[110  99 119 117] yields 117
[147 120 155 146 105] yields 105
[130 142 151 125 112 135 129] yields 129
[125 119 133 107 132] yields 132
[120 134 119 154 119] yields 119
[129 129 125 106 129 126] yields 126
---
[101 108 101 138 137 105 129] Answer: 108

[116 151 139 127 147] Answer: 139

[131 140 132 144 153 136 135] Answer: 136

[125 152 148 121 138] Answer: 138

[133 135 154 145 123] Answer: 135

[138 154 117 109 140] Answer: 138

[143 134 116 100 112] Answer: 116

[[130 142 141 126 116 135 126]
 [131 142 110 130 124 141 144]
 [133 142 145 136 106 134 143]] Answer: 134
---
124	113	108	103	119	114 value 124
140	148	147	99	128	152 value 140
99	146	140	130	133 value 99
122	120	100	122	142 value 122
150	134	108	151	134 value 150
122	133	115	147	152	146 value 122
151	118	128	117	133	151 value 151
117	123	156	113	151	104	120 value 117
102	129	111	120	138	150 value 102
---
[[135 136 121 134 122 133 135]
 [155 158 103 152 104 150 155]] ans = 136

[[152 152 137 131 146 108]
 [156 156 138 132 149 105]] ans = 152

[[ 99 146 134 116 104 128]
 [106 144 134 116 109 128]] ans = 146

[[134 121 120 138 133 145 151]
 [132 127 123 133 132 140 142]] ans = 121

[[147 142 131 130 151 128 132]
 [112 116 121 125 120 128 116]] ans = 142

[[124 138 122 110]
 [153 127 122 110]] ans = 138
---
array([[144, 151, 115, 144, 148],
       [120, 117, 138, 120, 118],
       [123, 121, 135, 122, 121]]) >> 122

array([[115, 109, 124, 104, 123, 144, 127],
       [125, 143, 130, 104, 125, 154, 122],
       [123, 128, 138, 122, 124, 130, 121]]) >> 130

array([[147, 147, 144, 134, 129],
       [146, 150, 143, 132, 130],
       [146, 148, 144, 133, 130]]) >> 133

array([[148, 146, 137, 128, 142],
       [149, 144, 134, 131, 141],
       [147, 151, 135, 132, 144]]) >> 132

array([[132, 129, 102, 157, 117, 121, 141],
       [103, 151, 134, 123, 125, 141, 115],
       [141, 130, 138, 115, 138, 125, 112]]) >> 125

array([[111, 111, 121, 124, 114, 143],
       [104, 100, 116, 124, 109, 149],
       [144, 146, 133, 133, 139, 111]]) >> 139

array([[110, 123, 134, 136],
       [113, 104, 110, 147],
       [115, 118, 150, 131]]) >> 150

array([[154, 156,  99, 150, 105],
       [151, 156, 101, 148, 101],
       [154, 157,  98, 151, 103]]) >> 151
---
[[133 144 144 117 136]
 [140 141 113 132 116]
 [149 131 112 123 131]] => 123

[[113 113 149 149]
 [138 138 123 122]
 [133 133 128 128]] => 128

[[152 141 135 144 108 146 148]
 [104 115 127 111 150 108 112]
 [102 117 121 109 148 111 106]] => 111

[[145 148 107 144 114 143 145]
 [113 112 143 115 140 116 113]
 [113 111 142 116 142 115 115]] => 115

[[107 150 113 105]
 [142 112 142 145]
 [111 148 112 108]] => 112

[[152 108 138 129]
 [103 148 137 129]
 [152 110 137 129]] => 137

[[140 103 141 131 123 128]
 [132 129 106 127 119 131]
 [122 147 105 132 136 132]] => 136

[[107 148 147 122]
 [106 141 149 121]
 [150 111 107 133]] => 107

[[104 105 104 156 157]
 [138 138 138 121 121]
 [108 108 107 152 153]] => 152
---
[[129 132 147 107 144 143]
 [118 128 112 150 111 112]
 [117 124 111 148 112 112]] ==> 112

[[126 130 126 130]
 [157 104 152 104]] ==> 130

[[117 126 111 125 120 129]
 [129 149 110 106 112 140]
 [133 128 122 129 147 129]] ==> 140

[[107 107 106 107 152 152]
 [118 117 117 117 142 142]
 [146 146 146 146 114 114]] ==> 142

[[104 143 149 133 140]
 [130 126 124 128 126]
 [144 119 116 125 120]] ==> 126

[[128 133 126 128 123 129]
 [129 102 130 149 128 129]] ==> 129

[[138 130 117 106 113 136 134]
 [115 114 117 140 110 116 134]
 [139 135 140 150 135 103 134]] ==> 134

[[149 139 122 102 129 118]
 [148 136 123 110 135 123]] ==> 118

[[150 157 157 150 106 156 143]
 [125 126 125 125 119 125 124]] ==> 143
---
[[116 138 150 126 136]
 [131 126 128 129 126]] => 136

[[128 128 129 128 104 128 112]
 [104 104 104 104 141 100 137]
 [132 132 132 132 154 134 142]] => 112

[117 122 124 135 150] => 150

[[130 125 111 154 111 116]
 [115 126 130 126 134 119]] => 116

[[127 131 130 133 127 116 103]
 [137 126 130 123 129 118 111]] => 103

[153 130 134 115 133 146 119] => 119
---
[[129 132 149 146 130]
 [147 131 129 129 128]
 [127 127 127 137 155]]	129

[[137 121 106 134 121]
 [139 123 108 135 123]]	108

[[151 147 126 146 125]
 [140 132 118 133 125]
 [150 140 135 140 125]]	118

[[152 114 111 124 117]
 [129 130 131 123 134]
 [128 123 132 131 129]]	131

[[137 137 121 123 132]
 [128 155 129 144 146]
 [120 101 138 146 121]]	129

[[140 100 121 126 142]
 [128 121 121 130 138]
 [126 122 118 129 136]]	121

[[113 137 135 125 101]
 [122 122 102 120 125]
 [121 118 131 125 114]]	102

[[119 113 111 115 156]
 [120 117 116 118 154]
 [119 113 112 117 149]]	116

[[116 136 144 125 142]
 [141 112 100 133 112]
 [117 133 142 126 141]]	100
---
[[131 135 131 132 130 131 134 132 131 130 135 133 133 130 106]
 [128 134 132 133 132 132 132 133 129 132 134 135 131 128 107]
 [131 131 130 134 130 131 132 131 129 131 130 132 131 132 109]
 [132 134 131 132 131 130 135 131 131 131 134 132 134 132 109]
 [128 134 133 131 130 130 131 131 132 129 138 133 133 128 118]
 [123 135 131 124 131 127 129 129 133 126 142 133 129 121 144]
 [128 138 133 132 130 129 136 130 132 129 140 135 135 129 109]
 [132 136 132 134 135 130 138 134 130 135 132 134 133 132 102]
 [127 121 122 126 124 128 124 125 127 126 122 126 125 126 133]
 [123 123 120 127 122 129 125 123 127 124 124 129 125 123 135]
 [124 133 132 136 125 129 131 129 122 128 127 131 130 132 109]
 [132 131 132 131 132 131 131 132 130 132 131 131 131 131 113]] -> 109

[[104 141 131 108 113 121 117 145]
 [125 127 126 124 123 125 124 127]
 [119 129 126 119 120 123 122 129]
 [121 120 121 122 122 122 122 120]
 [149 104 117 145 139 129 134  99]
 [126 126 126 126 126 126 126 126]
 [121 121 121 122 122 122 122 121]
 [122 122 122 122 122 122 122 122]] -> 121

[[129 139 132 143 135 140]
 [128 130 128 137 127 133]
 [124 125 118 126 119 126]
 [129 137 127 149 125 152]
 [123 129 125 132 121 134]
 [127 138 125 149 127 142]
 [131 119 127 112 125 117]
 [134 125 134 119 135 135]] -> 117

[[122 125 126 128 128 131 131 132 123 127 127 125 122 131]
 [124 133 137 130 130 129 124 120 128 129 134 132 136 131]
 [122 134 124 129 133 122 128 127 123 133 132 126 127 131]
 [126 132 131 133 132 129 128 129 130 128 132 127 139 136]
 [126 130 118 127 129 127 128 132 121 123 129 123 126 128]
 [137 131 115 130 131 125 138 134 131 124 128 127 134 128]
 [119 131 157 129 130 122 105 107 122 124 128 123 129 129]
 [134 126 136 127 127 128 134 131 133 131 127 130 125 125]
 [133 123 102 130 124 125 149 138 138 136 134 132 131 123]
 [126 133 119 126 132 129 137 139 127 124 127 125 128 133]] -> 123

[[142 155 119 100 144 102 155 137 105 142]
 [131 157 146 101 123 112 134 137 127 130]
 [120 133 125 124 155  99 156 120 137 150]
 [123 101 144 144 132 125 123 142 142 106]
 [114 120  99 116 105 107 119 154 141 155]] -> 106

[[142 141 102 117 151 104 143 102]
 [103 117 144 132 116 122 155 116]
 [105 112 101 106 108 144 142 106]
 [106 111 123 122 101 126 140 112]
 [121 100 152 135 155 141 122 108]
 [137 154 154 128 138 105 102 128]
 [140 156 112 136 111 136 155 117]
 [120 147 124 139 119 138 125 143]] -> 117

[[125 123 126 128 110 129 104 127 120 124 134 119 129]
 [134 113 131 124 105 126 111 122 126 122 123 122 131]
 [133 130 124 129 117 128 116 135 125 127 140 122 139]
 [133 113 136 124 108 132 100 121 126 122 124 122 129]
 [129 130 122 129 114 127 116 135 120 127 140 120 137]
 [128 117 136 129 121 134  99 123 126 126 132 122 127]] -> 137
---
((130, 129, 129, 129, 129), (137, 120, 150, 114, 112), (132, 126, 130, 125, 128)) -> 128
((115, 121, 140, 106, 155, 124, 145), (135, 139, 151, 129, 113, 113, 153), (134, 140, 151, 126, 113, 114, 153)) -> 153
((112, 123, 151, 130, 146), (125, 102, 123, 116, 118), (123, 141, 132, 141, 147)) -> 147
((138, 113, 113, 135, 146), (138, 119, 135, 120, 158), (129, 104, 142, 128, 148)) -> 148
((144, 121, 105, 133, 123, 132, 130), (125, 145, 127, 113, 147, 122, 136), (128, 137, 139, 145, 147, 130, 138)) -> 138
((131, 135, 133, 134, 122, 123, 128), (115, 133, 123, 115, 105, 137, 117), (132, 123, 136, 132, 128, 141, 117)) -> 117
((142, 123, 109, 149, 129, 139, 107), (111, 139, 115, 151, 126, 149, 102), (130, 112, 105, 113, 127, 151, 131)) -> 131
((133, 136, 140, 106, 125), (119, 126, 115, 127, 142), (136, 127, 136, 143, 117)) -> 117
((139, 151, 125, 112, 117, 153), (114, 120, 110, 118, 114, 136), (146, 144, 151, 140, 147, 121)) -> 121
